Below is a small trained network, with its code and all its weights. Each question gives an input and a class and asks what happens when units are switched off, that is, made to give their printed mean instead of their output.

import numpy as np


def w(rows, s, z=0):
    codes = np.array(rows[::2]) - 128.0
    scale = np.full(codes.shape[1], s)
    scale[-1] = z or s
    return codes * scale


def f(y):
    return y / 2 * (1 + np.tanh(0.7978845608 * (y + 0.044715 * y**3)))


def log_softmax(a):
    a = a - a.max(-1, keepdims=True)
    return a - np.log(np.exp(a).sum(-1, keepdims=True))


def net(x, mask):
    res = np.array(x, float).reshape(1, 6) / 4 @ E
    y = f(res @ A[0][:, :-1].T + A[0][:, -1])
    res = res + np.where(mask, y, B[0][:, -1]) @ B[0][:, :-1]
    return log_softmax(res[-1] @ U[:, :-1].T + U[:, -1])


A, B = {}, {}
E = w([
[129,201,222,64,172,124],'x0',
[129,132,125,129,129,126],'x1',
[250,125,136,106,6,113],'x2',
[124,114,138,126,127,135],'x3',
[132,141,119,130,130,122],'x4',
[106,105,192,236,93,36],'x5',
],0.014)
A[0] = w([
[16,141,153,247,87,135,164],'neuron 0',
[115,132,31,101,96,186,180],'neuron 1',
[194,161,175,75,42,183,167],'neuron 2',
[98,144,40,76,169,196,254],'neuron 3',
[161,184,134,76,130,122,112],'neuron 4',
[103,220,183,63,162,190,150],'neuron 5',
[160,109,182,239,114,41,151],'neuron 6',
[49,65,56,148,152,151,217],'neuron 7',
[170,169,207,81,109,130,127],'neuron 8',
[66,170,130,187,143,61,150],'neuron 9',
[175,92,139,165,80,56,133],'neuron 10',
[96,196,169,88,177,145,191],'neuron 11',
[183,110,90,140,12,148,142],'neuron 12',
[113,209,241,101,140,47,124],'neuron 13',
[52,151,171,137,206,122,201],'neuron 14',
[168,123,199,123,131,40,104],'neuron 15',
[189,67,29,101,164,154,137],'neuron 16',
[160,70,85,105,157,103,141],'neuron 17',
],0.012,0.0083)
B[0] = w([
[124,58,93,132,186,21,231],'neuron 0',
[89,186,107,168,53,165,216],'neuron 1',
[180,225,90,38,98,103,247],'neuron 2',
[61,201,74,201,101,199,254],'neuron 3',
[166,133,99,22,149,125,177],'neuron 4',
[182,109,124,105,239,250,227],'neuron 5',
[239,118,195,179,158,66,253],'neuron 6',
[71,190,3,254,147,90,234],'neuron 7',
[122,207,103,17,183,105,204],'neuron 8',
[95,16,106,117,203,63,197],'neuron 9',
[212,147,192,195,73,120,214],'neuron 10',
[102,121,141,92,255,175,212],'neuron 11',
[201,133,152,105,22,198,240],'neuron 12',
[69,117,253,62,227,118,225],'neuron 13',
[68,57,107,139,237,163,224],'neuron 14',
[135,180,234,116,229,68,192],'neuron 15',
[67,163,181,132,46,115,210],'neuron 16',
[106,133,128,134,58,106,157],'neuron 17',
],0.0084,0.018)
U = w([
[30,168,78,174,131,115,213],'0',
[113,50,72,187,139,23,246],'1',
[104,146,117,93,17,151,172],'2',
[226,87,152,188,97,100,4],'3',
[111,101,112,116,182,216,130],'4',
[65,39,171,92,179,81,88],'5',
[128,155,78,2,127,118,134],'6',
[137,177,215,103,152,69,33],'7',
],0.012,0.0025)

Each question gives the input, the list of numbers given to net, and the class t.
The units are the neurons (one row each of A and B). Each row of codes is followed by its name. A weight is (code - 128) times the scale printed after its matrix; where a second scale follows, it is the last column's (A, B and U).
mask holds one flag per neuron, in row order. A switched-off neuron (its flag False) gives its mean, the last column of its row in B, instead of its output. The means were averaged over made-up inputs and are rounded, as every weight is.
A unit's drop is (log p(t) with every unit on - log p(t) with that unit switched off) / (log p(t) with every unit on - log p(t) with every unit switched off).
most important unit: the unit with the biggest drop
k most important neurons: the k neurons with the biggest drops, biggest first
drop of u: that unit's drop, to one decimal
input [8,1,8,-2,-4,0], class 6: 3 most important neurons -> neuron 2; neuron 8; neuron 4
input [1,7,-2,4,5,7], class 5: most important unit -> neuron 13
input [0,-4,-6,1,-3,6], class 1: 2 most important neurons -> neuron 7; neuron 0
input [7,-3,-1,2,-3,0], class 4: 2 most important neurons -> neuron 5; neuron 0
input [-5,5,0,7,2,-8], class 0: 2 most important neurons -> neuron 7; neuron 3
input [6,-3,6,-6,-5,0], class 6: 4 most important neurons -> neuron 2; neuron 8; neuron 6; neuron 4
input [0,-3,-7,-1,-5,-7], class 0: drop of neuron 9 -> 0.0
input [-1,-4,-8,3,1,-4], class 0: drop of neuron 7 -> 1.0
input [-6,3,8,1,1,0], class 2: drop of neuron 2 -> 0.2
input [2,-5,0,4,8,3], class 5: drop of neuron 2 -> 0.2
